Below is a small trained network, with its code and all its weights. Each question gives an input and a target symbol and asks what happens when units are switched off, that is, made to give their printed mean instead of their output.

import numpy as np


def w(rows, s, z=0):
    codes = np.array(rows[::2]) - 128.0
    scale = np.full(codes.shape[1], s)
    scale[-1] = z or s
    return codes * scale


def f(y):
    return y / 2 * (1 + np.tanh(0.7978845608 * (y + 0.044715 * y**3)))


def softmax(a):
    e = np.exp(a - a.max(-1, keepdims=True))
    return e / e.sum(-1, keepdims=True)


def log_softmax(a):
    a = a - a.max(-1, keepdims=True)
    return a - np.log(np.exp(a).sum(-1, keepdims=True))


def net(x, mask):
    ids = ['αγδεζηθμξπτψω'.index(c) for c in x.split()]
    T = len(ids)
    res = E[ids] + P[:T]
    u = 0
    for l in range(2):
        q, k, v = (res @ M[l].T for M in (Q, K, V))
        z = softmax(np.where(np.tri(T) > 0, q @ k.T / 4**0.5, -1e9)) @ v
        res = res + np.where(mask[u], z, O[l][:, -1]) @ O[l][:, :-1]
        u += 1
        y = f(res @ A[l][:, :-1].T + A[l][:, -1])
        res = res + np.where(mask[u : u + 4], y, B[l][:, -1]) @ B[l][:, :-1]
        u += 4
    return log_softmax(res[-1] @ U[:, :-1].T + U[:, -1])


Q, K, V, O, A, B = {}, {}, {}, {}, {}, {}
E = w([
[132,110,100,42],'α',
[119,48,139,70],'γ',
[156,63,132,80],'δ',
[215,68,144,37],'ε',
[123,133,110,84],'ζ',
[157,124,166,84],'η',
[79,53,71,35],'θ',
[146,150,170,97],'μ',
[79,165,122,84],'ξ',
[20,125,181,154],'π',
[134,203,254,183],'τ',
[163,120,176,84],'ψ',
[116,127,151,65],'ω',
],0.015)
P = w([
[128,132,171,61],'0',
[95,196,186,95],'1',
[136,146,128,82],'2',
[148,84,134,60],'3',
[135,146,120,95],'4',
[182,80,98,91],'5',
[146,90,183,106],'6',
[158,113,95,131],'7',
[152,96,114,120],'8',
[165,98,91,134],'9',
[137,70,103,127],'10',
[139,151,99,151],'11',
[54,95,126,164],'12',
[66,184,6,85],'13',
],0.013)
Q[0] = w([
[146,61,118,255],'L0H1',
[177,187,54,236],'L0H1',
[148,149,169,149],'L0H1',
[119,34,125,135],'L0H1',
],0.0067)
K[0] = w([
[136,192,153,36],'L0H1',
[52,157,174,41],'L0H1',
[255,92,115,147],'L0H1',
[177,188,114,131],'L0H1',
],0.0085)
V[0] = w([
[143,187,210,133],'L0H1',
[173,44,35,146],'L0H1',
[252,121,168,158],'L0H1',
[170,134,134,204],'L0H1',
],0.012)
O[0] = w([
[147,233,89,117,174],'L0H1',
[93,133,63,65,58],'L0H1',
[68,242,87,89,149],'L0H1',
[123,219,6,146,2],'L0H1',
],0.012,0.0071)
A[0] = w([
[164,150,123,73,46],'L0N1',
[160,70,176,123,51],'L0N2',
[95,147,69,8,202],'L0N3',
[178,112,146,63,255],'L0N4',
],0.012,0.0021)
B[0] = w([
[140,131,166,243,154],'L0N1',
[136,57,186,136,241],'L0N2',
[60,190,125,56,179],'L0N3',
[51,254,247,232,248],'L0N4',
],0.0064,0.013)
Q[1] = w([
[139,50,254,111],'L1H1',
[140,163,78,59],'L1H1',
[155,67,34,87],'L1H1',
[69,143,191,17],'L1H1',
],0.0067)
K[1] = w([
[31,151,100,134],'L1H1',
[118,236,124,3],'L1H1',
[156,138,245,210],'L1H1',
[205,66,17,107],'L1H1',
],0.0061)
V[1] = w([
[56,50,99,128],'L1H1',
[126,130,74,41],'L1H1',
[144,89,189,98],'L1H1',
[73,90,108,254],'L1H1',
],0.0098)
O[1] = w([
[137,240,165,231,105],'L1H1',
[106,3,113,223,7],'L1H1',
[19,78,101,110,246],'L1H1',
[237,175,70,156,128],'L1H1',
],0.0075,0.017)
A[1] = w([
[2,229,125,130,116],'L1N1',
[153,177,162,117,57],'L1N2',
[75,76,90,125,254],'L1N3',
[118,42,102,76,93],'L1N4',
],0.01,0.005)
B[1] = w([
[140,89,105,98,254],'L1N1',
[136,99,93,242,164],'L1N2',
[153,222,255,151,143],'L1N3',
[156,59,183,141,128],'L1N4',
],0.0084,0.026)
U = w([
[138,152,207,88,198],'α',
[96,136,161,121,255],'γ',
[41,150,120,128,191],'δ',
[47,151,124,80,98],'ε',
[131,91,167,116,119],'ζ',
[113,136,148,93,90],'η',
[77,74,183,203,27],'θ',
[129,141,157,84,95],'μ',
[187,46,191,122,94],'ξ',
[205,113,210,164,132],'π',
[94,255,106,67,79],'τ',
[109,142,143,85,91],'ψ',
[152,100,188,100,37],'ω',
],0.0095,0.0074)

Each question gives the input, a string of symbols that net reads in full, and the target symbol t.
The units are the heads (4 rows each of Q, K, V and O) and the neurons (one row each of A and B). Each row of codes is followed by its name. A weight is (code - 128) times the scale printed after its matrix; where a second scale follows, it is the last column's (O, A, B and U).
mask holds one flag per unit, layer by layer, with each layer's heads first. A switched-off unit (its flag False) gives its mean, the last column of its rows in O or B, instead of its output. The means were averaged over made-up inputs and are rounded, as every weight is.
A unit's drop is (log p(t) with every unit on - log p(t) with that unit switched off) / (log p(t) with every unit on - log p(t) with every unit switched off).
The circuit of an input: a set's keep is (log p(t) with only the set's units on - log p(t) with every unit switched off) / (log p(t) with every unit on - log p(t) with every unit switched off). Starting from all 10 units, units are removed one at a time, each time the one whose removal leaves the highest keep (on an exact tie, the one counted first), for as long as the keep stays at least 0.8.
units of the circuit, in order: the units of the circuit, biggest drop first
k most important neurons: the k neurons with the biggest drops, biggest first
k most important neurons of layer l: the k neurons of layer l with the biggest drops, biggest first
drop of u: that unit's drop, to one decimal
input τ α ω γ ξ θ τ α ε ξ τ ε π α, target π: units of the circuit, in order => (L0H1; L1H1)
input ε μ α η γ η ξ α η ξ π ε α θ, target α: units of the circuit, in order => (L1N3; L0H1)
input ζ τ τ, target τ: units of the circuit, in order => (L0H1)
input π δ π τ, target π: units of the circuit, in order => (L1N2; L0H1)
input ε δ ψ ψ π π η, target π: 3 most important neurons => (L0N4; L0N3; L1N2)
input μ α μ θ π ε ω, target ε: 2 most important neurons => (L0N3; L1N1)
input η ζ θ ζ ε θ η η ε θ ξ ψ, target θ: units of the circuit, in order => (L1H1; L0H1)
input ξ π π ε, target π: 3 most important neurons => (L1N2; L0N4; L0N3)
input θ τ π π ε ψ ω τ τ θ, target τ: units of the circuit, in order => (L0H1; L0N2)
input θ δ μ γ μ θ μ, target θ: units of the circuit, in order => (L1H1; L0N3)
input ψ ε τ γ η π τ, target π: units of the circuit, in order => (L1H1; L1N2; L0N4)
input ψ ζ γ τ ψ π ε, target π: units of the circuit, in order => (L1H1; L0N4; L1N2)
input π π δ π μ, target π: units of the circuit, in order => (L0H1; L1N2; L1H1)
input ζ η τ ω μ π η, target π: 2 most important neurons of layer 0 => (L0N3; L0N4)
input η ε ε, target ε: 3 most important neurons of layer 0 => (L0N4; L0N3; L0N1)
input τ δ τ τ τ ζ π ε τ ζ τ ε, target τ: most important neuron of layer 1 => (L1N1)
input ψ ψ π π ψ, target π: drop of L0H1 => 0.3
input π τ θ α π π π τ τ ζ μ δ π μ, target π: drop of L1N1 => 0.0
input ω γ θ ζ ε ξ ψ ω θ ξ θ δ, target θ: drop of L1H1 => 0.6
input τ τ ε α τ ξ ψ ε α ψ θ ζ α θ, target α: most important neuron => (L1N3)
input ω π π, target π: 2 most important neurons => (L1N2; L0N3)
